Here is a tiny trained network, its code and every weight. The questions are about switching its units off for an input and a class, where a switched-off unit gives its printed mean instead of its output.

import numpy as np


def w(rows, s, z=0):
    codes = np.array(rows[::2]) - 128.0
    scale = np.full(codes.shape[1], s)
    scale[-1] = z or s
    return codes * scale


def f(y):
    return y / 2 * (1 + np.tanh(0.7978845608 * (y + 0.044715 * y**3)))


def log_softmax(a):
    a = a - a.max(-1, keepdims=True)
    return a - np.log(np.exp(a).sum(-1, keepdims=True))


def net(x, mask):
    res = np.array(x, float).reshape(1, 4) / 4 @ E
    y = f(res @ A[0][:, :-1].T + A[0][:, -1])
    res = res + np.where(mask, y, B[0][:, -1]) @ B[0][:, :-1]
    return log_softmax(res[-1] @ U[:, :-1].T + U[:, -1])


A, B = {}, {}
E = w([
[95,79,110,195,130,193],'x0',
[1,132,172,121,130,130],'x1',
[152,114,143,105,162,149],'x2',
[151,195,154,130,96,181],'x3',
],0.016)
A[0] = w([
[137,130,71,147,184,154,127],'n0',
[56,84,163,120,153,124,3],'n1',
[92,91,190,167,140,125,168],'n2',
[165,143,113,133,124,133,233],'n3',
[42,90,169,127,180,84,112],'n4',
[87,200,151,59,140,125,124],'n5',
[133,148,198,96,95,110,118],'n6',
[163,163,126,61,139,24,216],'n7',
[147,129,99,56,128,44,29],'n8',
[149,199,126,150,112,207,119],'n9',
[97,229,173,88,150,121,131],'n10',
[159,133,157,145,123,145,145],'n11',
[157,159,185,125,96,92,109],'n12',
[50,89,173,112,126,143,178],'n13',
[152,67,85,204,161,119,152],'n14',
[103,91,131,101,143,69,2],'n15',
[159,155,133,81,162,9,72],'n16',
],0.011,0.0091)
B[0] = w([
[117,140,115,134,128,101,153],'n0',
[94,30,84,71,75,206,160],'n1',
[149,163,179,120,117,104,179],'n2',
[89,69,116,118,121,116,205],'n3',
[123,160,131,114,53,247,200],'n4',
[81,136,125,124,167,56,184],'n5',
[145,114,130,145,204,92,162],'n6',
[221,176,186,148,40,184,251],'n7',
[89,94,86,43,92,161,172],'n8',
[158,111,158,114,46,207,188],'n9',
[104,136,90,163,254,29,193],'n10',
[134,106,150,94,75,130,152],'n11',
[143,110,146,164,160,125,162],'n12',
[135,174,212,184,118,134,209],'n13',
[101,82,42,145,166,35,197],'n14',
[250,215,235,202,155,130,138],'n15',
[136,111,79,88,46,189,200],'n16',
],0.0082,0.015)
U = w([
[88,87,67,74,63,169,253],'0',
[173,181,173,155,87,135,13],'1',
[109,123,89,141,212,3,125],'2',
],0.015,0.0046)

Each question gives the input, the list of numbers given to net, and the class t.
The units are the neurons (one row each of A and B). Each row of codes is followed by its name. A weight is (code - 128) times the scale printed after its matrix; where a second scale follows, it is the last column's (A, B and U).
mask holds one flag per neuron, in row order. A switched-off neuron (its flag False) gives its mean, the last column of its row in B, instead of its output. The means were averaged over made-up inputs and are rounded, as every weight is.
A unit's drop is (log p(t) with every unit on - log p(t) with that unit switched off) / (log p(t) with every unit on - log p(t) with every unit switched off).
The circuit of an input: a set's keep is (log p(t) with only the set's units on - log p(t) with every unit switched off) / (log p(t) with every unit on - log p(t) with every unit switched off). Starting from the 12 units with the biggest drops (on a tie, the unit counted first), units are removed one at a time, each time the one whose removal leaves the highest keep (on an exact tie, the one counted first), for as long as the keep stays at least 0.8.
units of the circuit, in order: the units of the circuit, biggest drop first
most important unit: the unit with the biggest drop
k most important neurons: the k neurons with the biggest drops, biggest first
drop when u is switched off: that unit's drop, to one decimal
input [-8,-4,5,-1], class 0: units of the circuit, in order	[n8]
input [-5,-6,-1,0], class 0: 2 most important neurons	[n8 n16]
input [0,5,1,5], class 2: 2 most important neurons	[n7 n10]
input [-8,-1,-2,-7], class 0: 3 most important neurons	[n8 n16 n13]
input [-7,4,6,-7], class 1: 2 most important neurons	[n15 n7]
input [3,-5,-7,4], class 0: 2 most important neurons	[n7 n13]
input [-7,-5,1,-5], class 0: 2 most important neurons	[n8 n16]
input [-1,6,0,3], class 2: 2 most important neurons	[n10 n7]
input [-2,1,6,-6], class 1: 3 most important neurons	[n15 n7 n3]
input [-1,6,8,0], class 1: 2 most important neurons	[n4 n13]
input [2,-1,6,4], class 0: 2 most important neurons	[n7 n13]
input [-5,1,-2,3], class 2: 3 most important neurons	[n10 n4 n5]
input [0,5,8,-1], class 1: 3 most important neurons	[n13 n16 n8]
input [7,-8,0,-1], class 2: most important unit	n14
input [8,-5,-3,5], class 0: drop when n1 is switched off	0.0
input [-7,5,5,-2], class 1: drop when n7 is switched off	1.3
input [-7,6,4,-4], class 1: drop when n7 is switched off	0.1
